(in the rows, 128 means zero)
Here are made-up elements, facts about them, and rows of numbers that follow some of those facts. Name the element behind each unnamed row.

Known rows:
[114 138 189 129 117  66 153 131 115 122 122 132 151  93  88 160  94 131
 126 151 100 118 121  90 131 131 142 134 152 149 142 140 120 160 135]: lazar
[106 124 186 147 122  76 124 127 100 101 132 138 153 106  79 160  99 140
 139 141 101 115 108 105 150 115 152 143 168 167 157 126 124 142 135]: kiner
[ 95 131 180 148 120  83 114 122 114  98 140 146 143 114  83 161 106 151
 141 153  93 133 103 108 165 116 155 133 154 156 150 133 129 133 153]: flobik
[120 132 141 132 124 118  98 134  96 134 162 142 132 119  73 158 118 133
 138 148 110  89 140 120 166 118 162 143 132 137 148 125 118 103 165]: zibrak
[128 126 135  98 114 119 106 122  93 141 147 147 133 106 106 153 117 114
 130 153 123 105 158 106 130 122 165 126 118 118 130 136 108 117 160]: dabras
[145 133 139 130 101 101 107 142 100 127 154 131 125 120 109 168 114 111
 131 156 117  81 172 120 138 137 139 133 132 122 122 143 116 122 151]: boplum
[105 128 149 126 103 130 119 125 101 126 152 123 117 123 110 168 101 111
 142 153 112 106 138 118 152 137 159 140 123 113 113 132 112 131 167]: sodrem
[150 134 162 142 110  90  66 123  65 137 203 140 149 128  76 164 109 111
 141 162 131  87 144 118 148 132 153 128 150 162 116 146 123  92 153]: plofur
[117 137 136 137 115 119  99 146  92 126 167 145 129 123  76 161 111 131
 142 157 114  85 141 123 156 118 164 147 139 137 131 131 124 119 159]: fluklin
[130 110 148 114 127 117  86 109  70 131 179 144 147 108  78 150 110 116
 141 151 131  92 135 105 140 109 178 118 136 150 134 126 110  93 162]: mozir
[127 143 143 102 107 107  94 155  95 132 155 130 135 133  82 168 120 113
 126 158 125 105 166 118 126 129 165 138 111 132 131 143 131 132 143]: kifis
[124 123 156 113 111 116 106 128 107 131 147 113 121 121  95 161 122 105
 133 147 111 108 153 119 149 135 158 125 111 117 134 128 120 114 163]: dinu
[109 138 155 127 107 120 115 134 109 135 159 134 112 125 101 165 102 116
 137 156 111 103 147 118 143 138 157 136 122 124 110 139 123 128 159]: tazun
[114 132 140 141 114 119  88 137  86 122 169 146 131 129  79 164 110 132
 146 153 112  87 138 122 158 115 162 148 145 143 138 124 127 114 159]: fave
[ 98 125 139 147 113 130  98 130  94 118 166 146 120 125  95 162 109 138
 148 149 103  96 125 128 168 117 167 150 143 135 135 121 124 112 168]: klimede
[119 141 132 104 106 111 100 132  84 140 156 150 136 108 107 158 104 125
 129 165 129 109 154 101 122 126 161 131 128 121 119 149 118 126 157]: flamopur
[135 135 137 156 104 106  93 139  90 110 165 136 138 123  86 166 116 125
 142 154 110  74 148 129 167 125 142 144 144 133 139 135 116 104 163]: plebu
[119 138 136 103 105 111 108 150  86 132 146 126 146 122  77 166 112 107
 134 153 128  97 159 116 126 127 161 143 121 125 130 138 120 142 152]: triklus

How the elements are related:
kletus Θ:b γ:druski κ:flupin,brovas,pigrin ζ:646
tropem Θ:b τ:flotas,skizem κ:savul,lasu ζ:847
gratum Θ:b γ:pufutran τ:brukli,grisek ζ:302
solom Θ:a τ:kligu,rubre,dipli,dabras ζ:847
trarepe Θ:a γ:zako τ:grebrebros ζ:847
medri Θ:b κ:dotrem,dipli ζ:302
demil Θ:a γ:lefludan ζ:995
zoge Θ:a γ:zikluklu κ:nubromik,zadu ζ:847
skolom Θ:a ζ:793
moge Θ:b κ:feklesin,triklus,kezan ζ:847
fave Θ:a τ:tisku,tugastin ζ:847
mipir Θ:b τ:kezan ζ:847
dipli Θ:b γ:kogason τ:soli ζ:847
kogason Θ:b γ:tralistar κ:dregrogra,nodarus ζ:302
fubro Θ:b τ:grebrebros ζ:646
skegror Θ:b τ:rilo,droplim,nedos,sanu ζ:410
stugrer Θ:b γ:bradi ζ:847
plodi Θ:a ζ:646
nodarus Θ:a ζ:847
pirun Θ:b κ:droplim,toplivir,plape ζ:302
pluklibe Θ:b τ:rubre,bruplor,kati ζ:847
sosin Θ:b γ:drogri κ:skomu,bifus ζ:847
pludrezas Θ:a ζ:847
tolum Θ:a γ:demil κ:sterek,klagres ζ:410
grisek Θ:b γ:medri τ:kati ζ:646
somas Θ:b τ:skolom ζ:793
patrim Θ:a τ:feklesin ζ:995
tupu Θ:b γ:flupin τ:drodin κ:grebrebros,baplen ζ:646
pluskor Θ:b τ:fifite,dipli ζ:410
pogru Θ:a τ:trarepe ζ:847
vister Θ:a γ:fiklel τ:raguton κ:gople ζ:995
gaklo Θ:a τ:tutrol,pufo ζ:793
drikik Θ:a γ:kiner ζ:410
raguton Θ:b τ:mozir ζ:905
drogri Θ:b γ:skomu κ:pluklibe ζ:410
druklis Θ:b κ:fluklin ζ:302
muris Θ:a τ:skolom,fave,kezan ζ:847
triklus Θ:a ζ:793
bruskan Θ:b τ:kati ζ:410
brubil Θ:b τ:gruguzak ζ:302
flupin Θ:a τ:skolom,somas ζ:995
peson Θ:a ζ:847
kluren Θ:a τ:tisku κ:gobrigral,plofur,klusker ζ:646
fiklel Θ:a ζ:410
klimede Θ:a τ:kati κ:gople,nedos ζ:302
stati Θ:b τ:kufos,bruskan ζ:905
brovas Θ:b τ:brubil ζ:847
klopla Θ:a τ:sute κ:fubro,plisin,stugrer ζ:847
brurikul Θ:b τ:tisku,kati κ:skizem ζ:646
getun Θ:a γ:bruskan ζ:905
pezetrok Θ:b γ:savul τ:trokul,somas ζ:847
tisku Θ:b κ:tugastin ζ:410
boreskol Θ:b τ:sanu ζ:847
zikluklu Θ:a κ:peson,brukli,kere,lasu ζ:847
klagres Θ:b τ:flotas,dever ζ:847
rilo Θ:a τ:soli,rubre κ:pliflik,bruplor,pigrin,grebrebros,dustu ζ:410
plofur Θ:a τ:skolom,tugastin ζ:905
brostufi Θ:b γ:briko τ:briko ζ:905
plisin Θ:a γ:tugastin τ:feklesin,drodin,flirul ζ:410
baplen Θ:a τ:bruskan ζ:847
kisubrik Θ:b κ:flamopur,nodarus ζ:410
gosus Θ:b ζ:646
fluklin Θ:a τ:fifite,bagrer,pluskor ζ:847
begru Θ:a γ:fleve ζ:410
zibrak Θ:b τ:gutor ζ:847
sodrem Θ:a κ:mimedri,plodi,mibro ζ:302
boplum Θ:a ζ:905
kligu Θ:b τ:trarepe,skolom ζ:793
sanu Θ:b ζ:847
skivefo Θ:a ζ:302
trekol Θ:a τ:skolom ζ:847
skistes Θ:b τ:lefludan ζ:646
dabras Θ:b ζ:410
fleve Θ:b ζ:793
draplem Θ:b γ:tazun κ:begru ζ:302
stotrem Θ:b γ:flamopur κ:trekol,lasu,grisek ζ:995
druski Θ:b κ:fubro ζ:793
suzu Θ:a ζ:847
mibro Θ:a τ:gobrigral,brovas,grebrebros,kufos,gratum,notebok ζ:995
klumar Θ:a τ:drodin ζ:847
sulel Θ:a κ:pufutran,gosus ζ:646
soli Θ:a τ:grebrebros κ:begru ζ:410
kezan Θ:b γ:druluk τ:skolom,dipli ζ:847
bagrer Θ:b τ:bruplor,gosus ζ:847
pliru Θ:a τ:tugastin,gosus ζ:410
grutrigek Θ:a τ:trarepe ζ:793
flobik Θ:a γ:notebok τ:gruguzak,tisku,kufos,drikik,tutrol κ:gobrigral,skegror ζ:302
brelufle Θ:a τ:grebrebros ζ:847
plugum Θ:a τ:dever,pigrin,brubil ζ:995
zako Θ:b γ:muvilak κ:gobrigral,savul,skomu,kifis ζ:646
pliflik Θ:a τ:tigraklu,bagrer ζ:410
dever Θ:b τ:skolom,pogru,dinu ζ:847
plebu Θ:a τ:gruguzak ζ:995
dotrem Θ:a τ:pogru ζ:302
notebok Θ:b τ:tadrir,pogru κ:plirum,bifus,grebrebros,drikik ζ:410
sterek Θ:b γ:fifite τ:pogru ζ:646
bifus Θ:a τ:bagrer ζ:646
kufos Θ:b γ:tupu ζ:905
pigrin Θ:a γ:gaklo τ:sterek ζ:847
tigraklu Θ:b τ:flotas,grebrebros κ:pufutran,plisin,plofur,getun ζ:847
pufutran Θ:a γ:sterek ζ:905
zadu Θ:b ζ:847
dinu Θ:b κ:pluklibe,begru ζ:847
plazamis Θ:b γ:kufos ζ:410
tugastin Θ:a τ:soli ζ:905
gruguzak Θ:a τ:trarepe,trokul ζ:302
tralistar Θ:b γ:solom τ:muris,pliflik κ:mipir ζ:847
pufo Θ:b κ:pezi,pludrezas,skivefo ζ:847
bradi Θ:a γ:gruguzak τ:sanu ζ:410
feklesin Θ:b γ:kletus τ:trarepe,soli,plofur,tadrir ζ:410
lefludan Θ:b γ:feklesin ζ:410
dregrogra Θ:a γ:lazar ζ:646
keskun Θ:b τ:gutor,fave κ:kligu ζ:410
puge Θ:a κ:nubromik,kifis,kufos,brubil ζ:646
kere Θ:b ζ:302
soza Θ:b γ:plape τ:tisku κ:plofur ζ:905
savul Θ:a ζ:646
delur Θ:b κ:mimedri,pezetrok ζ:646
skedu Θ:a τ:rilo,flirul κ:skistes ζ:847
gople Θ:a γ:teklar ζ:793
kifis Θ:a ζ:793
dadres Θ:b κ:raguton,sanu ζ:410
griskes Θ:a γ:brostufi κ:lazar,droplim ζ:302
sute Θ:a τ:tugastin κ:bruskan,bagrer ζ:905
nedos Θ:a τ:zibrak ζ:410
fifite Θ:b γ:toplivir τ:kezan κ:lazar,tadrir,skivefo ζ:847
liplok Θ:a τ:mimedri,tutrol ζ:995
mivol Θ:b τ:tisku,klipul,flobik κ:buviston,plisin ζ:905
flofluk Θ:b γ:pezetrok τ:trokul,sanu κ:tazun,sterek ζ:302
kati Θ:b τ:kezan ζ:847
brukli Θ:a τ:gosus ζ:410
mimedri Θ:a γ:triklus τ:notebok,dabras ζ:847
gutor Θ:a τ:pogru κ:klusker ζ:646
plape Θ:a ζ:847
plirum Θ:a ζ:410
platun Θ:a γ:gaple τ:gutor,boreskol κ:brovas,grebrebros ζ:302
pezi Θ:b τ:flotas,bruskan ζ:847
dodur Θ:b τ:pliru,boreskol,plugum ζ:847
tadrir Θ:a ζ:905
dustu Θ:a τ:grutrigek,gosus ζ:646
rubre Θ:a τ:skolom κ:buviston,kligu ζ:793
felal Θ:b τ:skivefo κ:kligu ζ:905
skomu Θ:a γ:vister ζ:410
brarel Θ:b τ:trarepe,teklar ζ:302
druluk Θ:a κ:somas ζ:847
duve Θ:a γ:gople κ:nodarus ζ:847
lasu Θ:a ζ:847
lazar Θ:a γ:draplem ζ:847
flotas Θ:a τ:feklesin ζ:847
nubromik Θ:b ζ:410
gaple Θ:b γ:plazamis ζ:847
flirul Θ:b τ:grebrebros κ:gople ζ:646
tazun Θ:a ζ:302
kidor Θ:a τ:gutor κ:grutrigek ζ:302
trokul Θ:b ζ:847
flamopur Θ:a ζ:410
vutra Θ:a κ:kifis ζ:847
drodin Θ:a τ:fave,solom ζ:847
bruplor Θ:a τ:gosus ζ:847
buviston Θ:b τ:klimede,tralistar ζ:410
fatir Θ:b κ:boplum,drikik ζ:646
tutrol Θ:a γ:stugrer τ:sute ζ:410
figi Θ:a τ:flirul,bruskan,tadrir,skivefo ζ:410
klipul Θ:a κ:peson ζ:302
toplivir Θ:b γ:trarepe τ:skizem,kati ζ:793
muvilak Θ:a γ:plisin τ:brukli κ:plirum,skomu,klagres,begru,toplivir ζ:847
droplim Θ:a γ:tutrol ζ:847
dripes Θ:b τ:flotas,fubro,raguton κ:drodin,figi ζ:646
kiner Θ:a γ:grutrigek τ:brukli,kezan,dabras κ:boplum ζ:847
pluper Θ:b κ:flamopur,plazamis,pufutran,suzu ζ:847
flimura Θ:a κ:raguton,pezetrok ζ:847
klusker Θ:a τ:gosus ζ:847
skizem Θ:b τ:pezetrok,gosus ζ:410
gobrigral Θ:b τ:grebrebros ζ:410
briko Θ:b ζ:847
mozir Θ:b τ:mipir,feklesin,rubre,skolom,drikik κ:pliru ζ:410
teklar Θ:b γ:duklor τ:lefludan κ:plugum ζ:410
duklor Θ:a γ:pigrin ζ:995
grebrebros Θ:b τ:skolom ζ:995

Name these rows:
No name comes twice in this set of rows, the named rows included.
[126 119 164 137 116 116  82 117  68 131 193 130 135 127  72 164  99 109
 146 144 125  83 127 128 149 124 169 138 149 163 116 128 122 105 155] => muris
[136 141 175 128 104  59 124 127 106 117 131 139 166  97 101 162 108 127
 128 158 108 126 136  98 148 144 127 133 152 137 140 151 118 140 148] => getun
[107 119 176 114 113  73 135 119 104 100 117 136 143  92 109 161 101 130
 128 154 113 138 130  78 113 116 148 120 143 147 150 140 116 149 135] => tolum
[112 136 134 134 108 122  87 132  88 116 172 138 137 130  82 164 115 128
 146 157 118 112 131 125 164 115 162 142 136 137 137 133 122 111 168] => klopla
[118 131 138 128 121 120  92 135  88 131 156 131 140 123  70 160 124 128
 139 139 109  87 136 129 171 114 166 153 132 132 159 118 126 108 162] => brurikul
[123 126 144 137 124 119  85 127  82 140 168 141 129 119  83 152 118 133
 138 143 110  86 124 126 168 121 167 148 141 141 147 119 130 101 157] => kati
[125 127 135 103 108 111 103 138 102 128 147 147 110 123 110 162 113 119
 129 158 124 101 167 104 113 126 161 118 123 133 116 141 122 126 149] => plirum
[140 127 186 132 109  64 133 116 113 110 117 116 157  98 103 161 118 118
 128 143 100 117 132 106 163 147 125 123 143 130 155 137 112 124 151] => stotrem
[106 135 186 132 110  75 137 123 103 116 129 125 154  99  90 164  94 125
 131 150 105 135 115  92 145 132 140 138 145 133 147 141 117 156 145] => duve
[122 136 144  96 115 112 101 138  88 139 147 119 150 117  74 160 122 107
 126 151 125 115 153 109 143 125 163 143 105 111 152 133 118 128 156] => druski
[114 130 195 126 124  69 149 122 108 119 121 106 146  97  68 163 107 118
 122 135  97 124 125  87 144 123 139 142 122 133 172 127 114 151 131] => kletus

The same elements again, as new rows of numbers:
Known rows:
[162  86 152 124 113 115  76 142 141 152 164 157 149 172 134  92 150  95
 125  95  99 125 131 127 166 135 165  97 122 182 185 193 170  90 144 119
  83 133 114 134 130 103]: skedu
[153  88 136 126 106 103  89 141 131 158 168 150 151 147 127  93 144  94
 123 109 111 122 128 126 157 138 175 110 129 189 165 192 187  90 146 106
  87 127 119 138 130 103]: klusker
[160 107 135 103 103 121  93 150 153 132 167 142 111 132 126  83 128  86
 131 104 112 115 184 120 135 147 176  97 144 203 166 160 180 112 150 111
  97 104 135 178 122 100]: fleve
[147  97 172 111 133 121 105 142 147 159 189 153 124 161 126  84 153 127
 132 110  67 117 139 125 146 120 166 109 141 187 190 196 164  87 141 132
 100 124 123 130 130  91]: skegror
[156 103 133 101 104 114  89 147 150 126 148 137 125 135 123  90 137  77
 123 101 124 120 176 125 142 155 172 103 143 197 163 163 171 111 158 104
  95 108 127 185 116 107]: savul
[147  90 132 131 108 105  87 145 147 149 172 149 142 158 127  90 135 120
 121 105  95 120 143 134 159 136 171  96 128 184 172 185 195  83 145 119
  92 133 119 136 133  99]: pezetrok
[158  82 167 119 121 106  72 139 150 131 139 142 143 175 126 100 165 119
 114  79  86 131 156 148 177 141 159  96 136 164 199 176 160  99 148 125
 103 132 116 145 119 100]: kidor
[199  72  88 160 163 115  89  69 176 132 157 120 172 188 155  78 104 106
 110 123 148  78 173 118 127  97 132 123 165 143 146 176 169 102 138 143
 198 144 167 110 102 165]: trarepe
[167  78 135 135 113 114  86 138 158 153 184 151 139 151 122  87 134 117
 112 116  93 128 139 124 152 129 156 100 113 195 170 186 200  77 146 121
 102 142 123 129 144  86]: kligu
[156  80 136 115 116 101  98 139 142 128 143 143 134 113 130 103 138  94
 123 100 108 132 161 122 148 161 174 115 154 187 165 163 170 104 141 108
  94 105 133 151 118  99]: boplum
[151  91 143 124 129 107 102 138 152 159 177 162 134 145 119  84 142  96
 119 125  99 113 138 126 147 128 165 111 121 184 180 176 181  80 150 124
  92 137 116 128 123 109]: pliru
[151  76 141 126 123 116  94 148 161 124 163 143 131 155 120  85 146 140
 124 112  86 117 170 150 162 141 161  83 136 176 181 160 178  78 149 136
 106 138 123 133 115 104]: boreskol
[164  90 144 119  96  91  67 142 139 121 131 136 132 143 144 108 136 117
 105  72 106 148 173 136 165 163 173 107 164 176 177 163 174 107 136 110
 102 107 133 166 125  90]: pirun
[146  80 143 125 111 107  93 142 137 152 167 152 149 153 124  95 145  97
 124 108 106 120 132 127 157 137 169 106 130 183 169 191 183  86 148 116
  95 132 120 137 127 101]: klumar
[173 103 146 117 116 109  86 144 151 141 157 159 113 128 139  96 121  99
 119  94 102 128 171 119 155 156 177 119 151 188 178 164 164  97 134 116
  85 113 136 143 119  94]: kisubrik
[156  66 143 122 108  88  82 147 132 127 139 152 135 118 144 116 135 128
 120  86  88 138 150 123 177 175 176 118 167 178 167 171 164  75 114 111
  76 115 129 120 124  77]: sosin
[147  80 148 122 121 110  94 141 145 142 161 147 148 156 120  95 154 109
 124 106  89 124 140 133 159 133 162  98 133 179 177 182 175  91 152 123
 103 128 116 136 127 109]: plebu
[160  71 127 139  96 108  80 148 157 116 168 166 150 168 135  87 131 126
  97 108  96 110 163 146 178 140 168  82 119 168 191 151 182  78 131 136
  77 147 123 145 135 106]: dinu

Which element is each row?
No name comes twice in this set of rows, the named rows included.
[178  87 145 131 104 114  73 138 156 143 163 147 144 146 134  96 136 101
 115  89  91 147 144 121 155 142 159 110 125 192 177 185 195  97 133 117
  95 125 132 139 144  78] => felal
[154 103 149 127  95 113  70 152 141 159 166 164 134 167 136  90 136 112
 115  89  97 131 147 136 168 135 172  93 119 184 188 183 186  91 141 116
  80 131 120 147 134  95] => tupu
[145  78 139 120 120 117  93 151 157 133 160 150 138 151 109  91 152 112
 123 112  95 121 162 145 167 145 166  85 121 183 180 163 175  79 154 127
  86 140 111 141 118 102] => pigrin
[152 107 139 123 102 120  88 147 140 154 176 153 140 173 119  80 148  74
 125 107 118 114 142 132 149 119 173  89 107 195 174 190 196 104 161 113
  91 126 113 168 134 111] => solom
[152  74 141 121  84  87  73 148 138 102 141 149 140 145 144 108 144 121
 101  76 100 133 164 136 170 163 179 106 162 173 187 159 175 107 127 110
  85 105 134 180 135  95] => draplem
[144  49 129 127 130  91  97 147 152 125 146 151 145 128 117 109 147 136
 117 115  87 127 147 143 180 163 163  99 138 169 171 155 169  54 136 129
  87 149 116 103 113  96] => droplim
[159  86 119 140 103  99  90 144 161 133 178 184 145 155 127  81 122  89
  88 127 111 108 149 136 169 132 164  99 106 166 194 147 187  73 137 136
  68 154 113 131 130 124] => soli
[151 107 151 126 100 106  73 148 135 171 151 165 141 158 136  97 131  83
 123  88 102 131 146 131 170 138 181  98 120 175 187 186 175  98 146 117
  77 122 117 137 116 111] => vister
[153  88 149 113 143 114 104 141 160 142 171 155 122 144 112  86 147 113
 122 119  88 115 160 134 156 136 162 103 136 175 182 159 159  78 150 134
  98 136 118 122 109 113] => nedos
[156 117 109 140  92 110  87 149 163 158 184 160 121 144 121  71 107  89
 102 125 117 112 167 137 143 121 171  92 104 191 176 161 210  88 158 121
  89 136 119 164 128 115] => bruskan
[145  58 177 117 133  91  79 147 136 139 130 146 156 164 129 116 176 144
 118  77  66 147 133 146 195 156 162 109 148 161 194 183 154  75 130 125
  87 138 108 112 118  84] => platun
[147  85 109 146  89  97  81 156 160 141 161 154 143 129 109  86 115 119
 104 119 102 128 162 149 165 147 173  81 105 184 174 150 216  74 156 128
  84 142 114 138 130 111] => kufos
[204 118  92 146 145 147  83  75 182 136 167 116 158 204 146  49 102  64
 114 116 153  75 200 114 100  68 134 104 141 156 158 176 178 145 166 138
 210 127 166 168 108 187] => tugastin
[151 112 150 102 108 134  98 156 144 148 179 155 121 156 117  78 149  74
 133 110 107 115 155 126 141 129 172  93 116 203 181 182 179 111 161 114
  84 117 114 171 128 101] => gaklo
[150  92 148 123 102 105  92 139 128 164 172 153 154 153 137  97 145  84
 130 106 111 122 119 116 150 133 174 117 132 195 163 213 185  97 140  99
  87 121 117 142 135 101] => fluklin

Now the same elements, written a new way:
Some elements and their rows:
[140 122 147 117 125 130 129 128 117 124 129 142 130 129 124 132 134 111
 113 128 122 131 125 157 133 136 118 129 114 124 110 134 138 123 124 139
 130 133 125 120 126 121]: plodi
[138 139 187 125 126 127 132 130 136 121 139 120 143 129 126 122 128 129
 133 134 107 124 136 126 133 126 140 115 130 128 144 114 127 127 131 135
 119 127 125 122 127 116]: mivol
[134 112 105 115 127 135 129 125 120 125 129 125 119 127 138 138 120 128
 130 123 133 122 128 128 123 124 127 136 141 122 129 130 129 146 138 135
 121 127 129 132 128 121]: sodrem
[126 118  66 119 134 136 132 123 137 133 133 120 131 131 144 116 129 116
 142 118 135 123 138 111 126 123 139 123 126 118 134 125 126 133 135 133
 120 127 125 138 123 120]: flobik
[137 108 148 118 123 136 129 133 122 127 123 128 125 129 135 149 115 127
 122 131 127 124 125 134 127 123 124 133 146 132 120 133 134 133 139 134
 121 133 128 112 130 114]: zikluklu
[124 136 177 128 134 123 129 130 143 140 140 132 133 137 126 117 119 142
 127 138 127 131 137 120 125 130 130 121 125 134 131 124 126 131 122 130
 131 131 123 123 124 121]: dodur
[124 150 119 145 119 121 120 134 120 122 124 134 139 119 110 133 143 115
 114 120  94 132 115 144 154 131 116 130 106 121 127 136 127 116 120 142
 133 132 136 133 130 140]: gosus
[138 116 113 114 125 135 131 126 121 120 129 126 130 126 135 140 123 124
 127 122 129 127 126 135 127 126 127 131 136 122 119 130 130 136 134 137
 120 129 129 127 127 114]: flimura
[118 101  93 129 129 131 125 124 125 132 105 127 117 120 129 129 134 125
 129 127 147 124 127 118 114 129 129 139 135 128 145 135 128 127 131 123
 128 125 133 136 128 142]: tutrol
[133 134 179 127 122 132 124 133 125 130 134 128 120 132 131 141 112 150
 126 137 118 123 126 119 133 118 126 135 148 131 139 126 125 153 140 133
 123 130 131 120 132 115]: medri
[131 120 180 127 132 129 134 128 137 127 117 126 131 127 127 106 152 116
 132 133 152 130 136 124 113 133 138 111 115 132 144 118 139  97 132 117
 121 124 116 109 126 128]: mibro
[121 139 143 135 131 125 126 131 138 139 133 129 135 129 123 118 125 138
 126 134 118 130 131 123 128 127 129 125 122 131 132 128 126 122 121 128
 131 131 129 126 127 129]: pezetrok
[120 102 127 127 134 127 133 126 135 138 118 124 115 133 136 118 131 122
 134 132 158 126 141 100 110 130 136 120 132 134 150 126 129 132 136 122
 129 128 120 120 125 133]: figi
[135 138 153 123 123 130 128 126 129 126 141 128 138 124 129 135 117 140
 129 128 107 126 126 131 133 123 128 131 138 125 127 126 123 143 128 138
 124 131 132 133 128 112]: pluper
[119 111 100 132 131 127 131 132 135 133 117 126 127 132 130 123 136 111
 126 125 138 132 133 118 128 131 130 118 126 129 128 131 128 116 128 133
 128 133 123 122 125 134]: muris
[138 176  48 154 136 119 129 129 101  99 156 101 104 148 140 145 116 111
 139 124 167 141 113 166 141 124 117 130 121 142  66 116 131 110 121  78
 159 120 123 132 136 170]: trarepe
[123 143 152 132 132 126 125 130 137 139 134 133 134 130 125 123 121 140
 127 135 121 130 127 128 127 128 128 131 126 131 124 129 127 121 120 121
 133 128 130 131 127 131]: brovas
[125 132 138 139 129 135 122 135 135 136 128 122 128 130 134 129 115 153
 138 137 129 121 127 101 125 114 133 134 155 134 141 121 127 121 138 112
 118 123 133 120 133 126]: notebok

Name these rows:
No name comes twice in this set of rows, the named rows included.
[159 213 170 141 122 118 132 129  96  87 188 108 117 156 132 153 114 125
 132 130 131 140 115 174 160 118 114 115 126 139  71 101 131 143 129 104
 147 125 117 115 137 133] => zako
[122 147 137 150 126 126 119 130 126 123 112 128 141 113 112 116 150 130
 131 127 116 128 115 135 129 126 129 130 120 126 139 126 133  87 121 105
 126 116 138 132 133 147] => grebrebros
[135 136 218 121 123 122 128 123 126 128 135 139 128 123 116 124 132 139
 121 137 120 130 128 136 126 133 127 124 122 129 143 125 130 141 125 131
 128 127 126 123 128 119] => brostufi
[126 141 182 134 126 121 131 128 136 126 131 128 134 130 119 114 138 132
 129 134 122 131 134 121 128 133 131 115 120 133 146 121 128 126 125 132
 129 130 122 121 126 127] => stati
[121 106  75 130 129 130 124 126 118 131 113 129 114 127 131 134 127 123
 123 126 141 126 123 130 124 129 121 142 126 127 130 138 128 133 130 127
 130 126 133 136 129 141] => skivefo
[133 116  94 119 137 139 128 128 130 138 134 126 128 136 146 125 114 130
 136 129 145 122 135 129 116 121 135 131 140 124 120 126 131 123 136 118
 119 125 128 126 128 120] => kidor
[125 112 100 124 127 130 134 133 139 127 123 117 135 133 137 127 133 112
 133 118 129 130 138 109 130 125 136 111 132 128 133 125 125 128 138 146
 119 136 121 118 126 118] => kiner
[115 137 127 142 127 123 127 132 137 134 126 127 133 127 119 123 132 127
 127 128 114 133 128 117 136 129 127 122 120 130 136 129 121 125 123 132
 135 132 130 129 128 137] => mipir
[123 140 121 134 130 127 127 134 138 132 134 119 142 132 132 123 116 133
 137 127 105 127 131 113 136 119 135 119 133 128 130 122 122 123 129 131
 122 130 129 127 128 124] => tigraklu
[130 125 132 123 125 124 133 131 126 124 122 132 129 133 123 125 146 101
 116 122 125 134 132 141 139 136 124 117 110 126 123 131 134 123 129 151
 131 137 118 118 125 123] => bifus
[113 131 110 145 124 125 120 126 126 128 114 125 121 118 120 127 130 140
 131 128 125 126 122 112 129 126 126 140 138 132 152 130 122 133 125 118
 134 122 138 139 132 148] => dabras

